Below is a small trained network, with its code and all its weights. Each question gives an input and a class and asks what happens when units are switched off, that is, made to give their printed mean instead of their output.

import numpy as np


def w(rows, s, z=0):
    codes = np.array(rows[::2]) - 128.0
    scale = np.full(codes.shape[1], s)
    scale[-1] = z or s
    return codes * scale


def norm(h):
    return h / np.sqrt((h * h).mean(-1, keepdims=True) + 1e-5)


def f(y):
    return np.maximum(y, 0)


def log_softmax(a):
    a = a - a.max(-1, keepdims=True)
    return a - np.log(np.exp(a).sum(-1, keepdims=True))


def net(x, mask):
    res = np.array(x, float).reshape(1, 5) / 4 @ E
    u = 0
    for l in range(4):
        y = f(norm(res) @ A[l][:, :-1].T + A[l][:, -1])
        res = res + np.where(mask[u : u + 6], y, B[l][:, -1]) @ B[l][:, :-1]
        u += 6
    return log_softmax(norm(res)[-1] @ U[:, :-1].T + U[:, -1])


A, B = {}, {}
E = w([
[111,200,177,78,32],'x0',
[185,75,127,101,255],'x1',
[114,2,128,35,152],'x2',
[222,88,217,113,164],'x3',
[209,194,42,44,155],'x4',
],0.0042)
A[0] = w([
[77,207,156,172,132,111],'L0N0',
[156,78,90,142,144,98],'L0N1',
[44,53,60,105,255,10],'L0N2',
[151,102,106,199,111,254],'L0N3',
[103,129,106,157,87,142],'L0N4',
[129,90,101,105,158,153],'L0N5',
],0.0072,0.00099)
B[0] = w([
[189,171,168,123,178,210],'L0N0',
[79,254,193,122,54,177],'L0N1',
[130,124,144,113,142,252],'L0N2',
[42,86,33,84,174,182],'L0N3',
[114,103,186,117,213,183],'L0N4',
[78,153,80,177,31,186],'L0N5',
],0.0056,0.0043)
A[1] = w([
[98,205,108,109,110,125],'L1N0',
[89,188,143,90,129,83],'L1N1',
[180,213,184,178,254,228],'L1N2',
[78,29,193,64,171,102],'L1N3',
[33,140,100,204,130,253],'L1N4',
[144,123,164,55,74,91],'L1N5',
],0.0073,0.0015)
B[1] = w([
[68,138,87,89,214,194],'L1N0',
[187,178,188,168,217,174],'L1N1',
[122,4,102,54,45,254],'L1N2',
[210,131,141,160,66,220],'L1N3',
[144,51,130,85,104,229],'L1N4',
[90,144,255,89,154,180],'L1N5',
],0.0057,0.0056)
A[2] = w([
[149,170,207,89,136,16],'L2N0',
[65,203,134,131,129,253],'L2N1',
[106,136,26,105,216,182],'L2N2',
[184,65,119,142,42,113],'L2N3',
[225,151,134,168,77,195],'L2N4',
[149,104,165,62,253,207],'L2N5',
],0.0065,0.0014)
B[2] = w([
[135,201,194,107,79,207],'L2N0',
[163,86,201,137,117,197],'L2N1',
[172,254,119,168,138,242],'L2N2',
[166,79,54,150,115,253],'L2N3',
[99,77,127,136,68,176],'L2N4',
[168,117,218,159,145,252],'L2N5',
],0.0056,0.0037)
A[3] = w([
[94,42,190,216,131,230],'L3N0',
[217,199,236,85,49,206],'L3N1',
[112,139,48,202,125,180],'L3N2',
[253,146,59,39,118,142],'L3N3',
[154,13,35,174,71,218],'L3N4',
[4,189,146,235,217,1],'L3N5',
],0.0045,0.0015)
B[3] = w([
[225,32,82,57,53,205],'L3N0',
[107,63,239,147,134,255],'L3N1',
[221,129,160,108,191,150],'L3N2',
[89,254,113,112,148,202],'L3N3',
[165,138,72,86,129,224],'L3N4',
[131,133,88,57,87,144],'L3N5',
],0.0064,0.0053)
U = w([
[120,127,185,178,90,30],'0',
[160,255,118,141,199,165],'1',
[92,147,101,187,128,3],'2',
[160,112,237,93,110,209],'3',
[92,129,149,115,143,29],'4',
[145,142,48,75,200,120],'5',
[222,3,112,89,49,210],'6',
],0.0078,0.0033)

Each question gives the input, the list of numbers given to net, and the class t.
The units are the neurons (one row each of A and B). Each row of codes is followed by its name. A weight is (code - 128) times the scale printed after its matrix; where a second scale follows, it is the last column's (A, B and U).
mask holds one flag per neuron, layer by layer. A switched-off neuron (its flag False) gives its mean, the last column of its row in B, instead of its output. The means were averaged over made-up inputs and are rounded, as every weight is.
A unit's drop is (log p(t) with every unit on - log p(t) with that unit switched off) / (log p(t) with every unit on - log p(t) with every unit switched off).
The circuit of an input: a set's keep is (log p(t) with only the set's units on - log p(t) with every unit switched off) / (log p(t) with every unit on - log p(t) with every unit switched off). Starting from the 12 units with the biggest drops (on a tie, the unit counted first), units are removed one at a time, each time the one whose removal leaves the highest keep (on an exact tie, the one counted first), for as long as the keep stays at least 0.8.
units of the circuit, in order: the units of the circuit, biggest drop first
unit that matters most: the unit with the biggest drop
top k neurons in layer l: the k neurons of layer l with the biggest drops, biggest first
drop when u is switched off: that unit's drop, to one decimal
input [2,-1,-1,-2,3], class 1: units of the circuit, in order => (L1N0 L2N2)
input [-8,-8,-5,-6,3], class 1: units of the circuit, in order => (L3N0 L3N2)
input [-2,1,-8,-4,-2], class 6: unit that matters most => L1N2
input [-8,4,-3,-3,8], class 1: units of the circuit, in order => (L2N2 L3N3)
input [-1,-4,-3,4,8], class 1: units of the circuit, in order => (L3N3 L3N0)
input [4,2,-3,-7,-6], class 6: units of the circuit, in order => (L3N0 L1N4)
input [4,-1,6,-8,2], class 3: top 2 neurons in layer 1 => (L1N2 L1N1)
input [-7,5,5,-3,3], class 1: top 2 neurons in layer 0 => (L0N5 L0N1)
input [-5,-8,-4,4,6], class 5: top 3 neurons in layer 0 => (L0N1 L0N5 L0N0)
input [-4,-7,4,-7,0], class 5: top 2 neurons in layer 3 => (L3N1 L3N0)
input [-4,-5,-5,0,3], class 5: drop when L1N4 is switched off => 0.1
input [-7,3,-2,-7,7], class 1: drop when L2N2 is switched off => 0.3
input [-4,-3,-2,-6,2], class 1: drop when L2N2 is switched off => 0.5
input [-4,1,4,3,6], class 3: unit that matters most => L0N1
